Below is a small trained network, with its code and all its weights. Each question gives an input and a class and asks what happens when units are switched off, that is, made to give their printed mean instead of their output.

import numpy as np


def w(rows, s, z=0):
    codes = np.array(rows[::2]) - 128.0
    scale = np.full(codes.shape[1], s)
    scale[-1] = z or s
    return codes * scale


def f(y):
    return np.maximum(y, 0)


def log_softmax(a):
    a = a - a.max(-1, keepdims=True)
    return a - np.log(np.exp(a).sum(-1, keepdims=True))


def net(x, mask):
    res = np.array(x, float).reshape(1, 4) / 4 @ E
    y = f(res @ A[0][:, :-1].T + A[0][:, -1])
    res = res + np.where(mask, y, B[0][:, -1]) @ B[0][:, :-1]
    return log_softmax(res[-1] @ U[:, :-1].T + U[:, -1])


A, B = {}, {}
E = w([
[124,92,101,8,156,157,121],'x0',
[119,128,172,142,194,139,37],'x1',
[80,59,175,112,83,36,123],'x2',
[115,130,93,135,133,112,116],'x3',
],0.013)
A[0] = w([
[161,234,79,147,180,223,159,2],'n1',
[104,91,153,120,107,93,151,26],'n2',
[149,142,71,117,67,118,252,89],'n3',
[113,118,191,130,165,161,98,39],'n4',
[109,173,166,71,130,134,134,171],'n5',
[50,67,186,113,65,34,92,33],'n6',
[188,107,152,220,87,131,95,200],'n7',
[132,171,157,212,125,89,165,166],'n8',
[144,175,123,222,90,95,175,161],'n9',
[108,120,152,98,80,80,154,42],'n10',
[115,131,152,152,203,133,27,95],'n11',
[118,94,117,48,131,155,127,164],'n12',
[167,177,99,124,130,173,184,50],'n13',
[148,140,104,46,103,137,141,183],'n14',
[127,97,87,42,168,134,123,181],'n15',
],0.011,0.0013)
B[0] = w([
[143,168,43,57,53,107,80,241],'n1',
[127,159,100,91,77,142,125,171],'n2',
[15,2,194,201,123,216,16,213],'n3',
[97,81,168,108,140,133,84,177],'n4',
[143,122,126,154,151,45,150,155],'n5',
[170,178,92,70,68,113,109,246],'n6',
[140,152,101,177,192,83,124,204],'n7',
[180,148,158,172,185,90,212,208],'n8',
[145,138,176,162,174,80,164,215],'n9',
[141,106,79,62,95,94,76,177],'n10',
[51,65,187,141,99,209,32,219],'n11',
[123,205,111,175,211,74,169,190],'n12',
[155,128,101,92,66,146,79,188],'n13',
[71,162,142,168,191,128,188,181],'n14',
[162,170,128,220,242,97,199,198],'n15',
],0.0084,0.014)
U = w([
[155,191,130,184,188,98,177,173],'0',
[36,24,159,144,83,189,65,176],'1',
[199,194,55,40,10,127,91,8],'2',
],0.011,0.0015)

Each question gives the input, the list of numbers given to net, and the class t.
The units are the neurons (one row each of A and B). Each row of codes is followed by its name. A weight is (code - 128) times the scale printed after its matrix; where a second scale follows, it is the last column's (A, B and U).
mask holds one flag per neuron, in row order. A switched-off neuron (its flag False) gives its mean, the last column of its row in B, instead of its output. The means were averaged over made-up inputs and are rounded, as every weight is.
A unit's drop is (log p(t) with every unit on - log p(t) with that unit switched off) / (log p(t) with every unit on - log p(t) with every unit switched off).
The circuit of an input: a set's keep is (log p(t) with only the set's units on - log p(t) with every unit switched off) / (log p(t) with every unit on - log p(t) with every unit switched off). Starting from the 12 units with the biggest drops (on a tie, the unit counted first), units are removed one at a time, each time the one whose removal leaves the highest keep (on an exact tie, the one counted first), for as long as the keep stays at least 0.8.
circuit, biggest first: the units of the circuit, biggest drop first
unit that matters most: the unit with the biggest drop
top k neurons: the k neurons with the biggest drops, biggest first
drop of u: that unit's drop, to one decimal
input [-5,6,-2,-8], class 1: circuit, biggest first : (n11)
input [6,2,6,-4], class 0: top 2 neurons : (n15; n1)
input [0,2,3,7], class 2: top 2 neurons : (n3; n6)
input [-7,5,-8,-7], class 2: top 2 neurons : (n1; n15)
input [8,-8,-5,-4], class 0: top 2 neurons : (n15; n12)
input [-3,-4,1,-1], class 1: top 3 neurons : (n3; n15; n12)
input [6,-5,4,6], class 0: top 3 neurons : (n15; n12; n11)
input [2,-4,6,6], class 2: top 2 neurons : (n6; n11)
input [7,-7,7,-6], class 0: top 2 neurons : (n12; n15)
input [-3,-5,-5,7], class 1: top 2 neurons : (n3; n6)
input [6,-4,-5,-8], class 0: top 3 neurons : (n15; n14; n12)
input [7,-7,3,6], class 0: top 3 neurons : (n15; n12; n11)
input [7,6,-5,1], class 0: top 2 neurons : (n15; n3)
input [-3,5,-2,5], class 1: unit that matters most : n11
input [8,-7,8,-6], class 0: top 3 neurons : (n15; n12; n14)
input [1,5,-3,7], class 1: drop of n11 : 0.3
input [1,7,-8,3], class 2: drop of n11 : -0.1
input [5,0,6,6], class 2: drop of n2 : 0.2
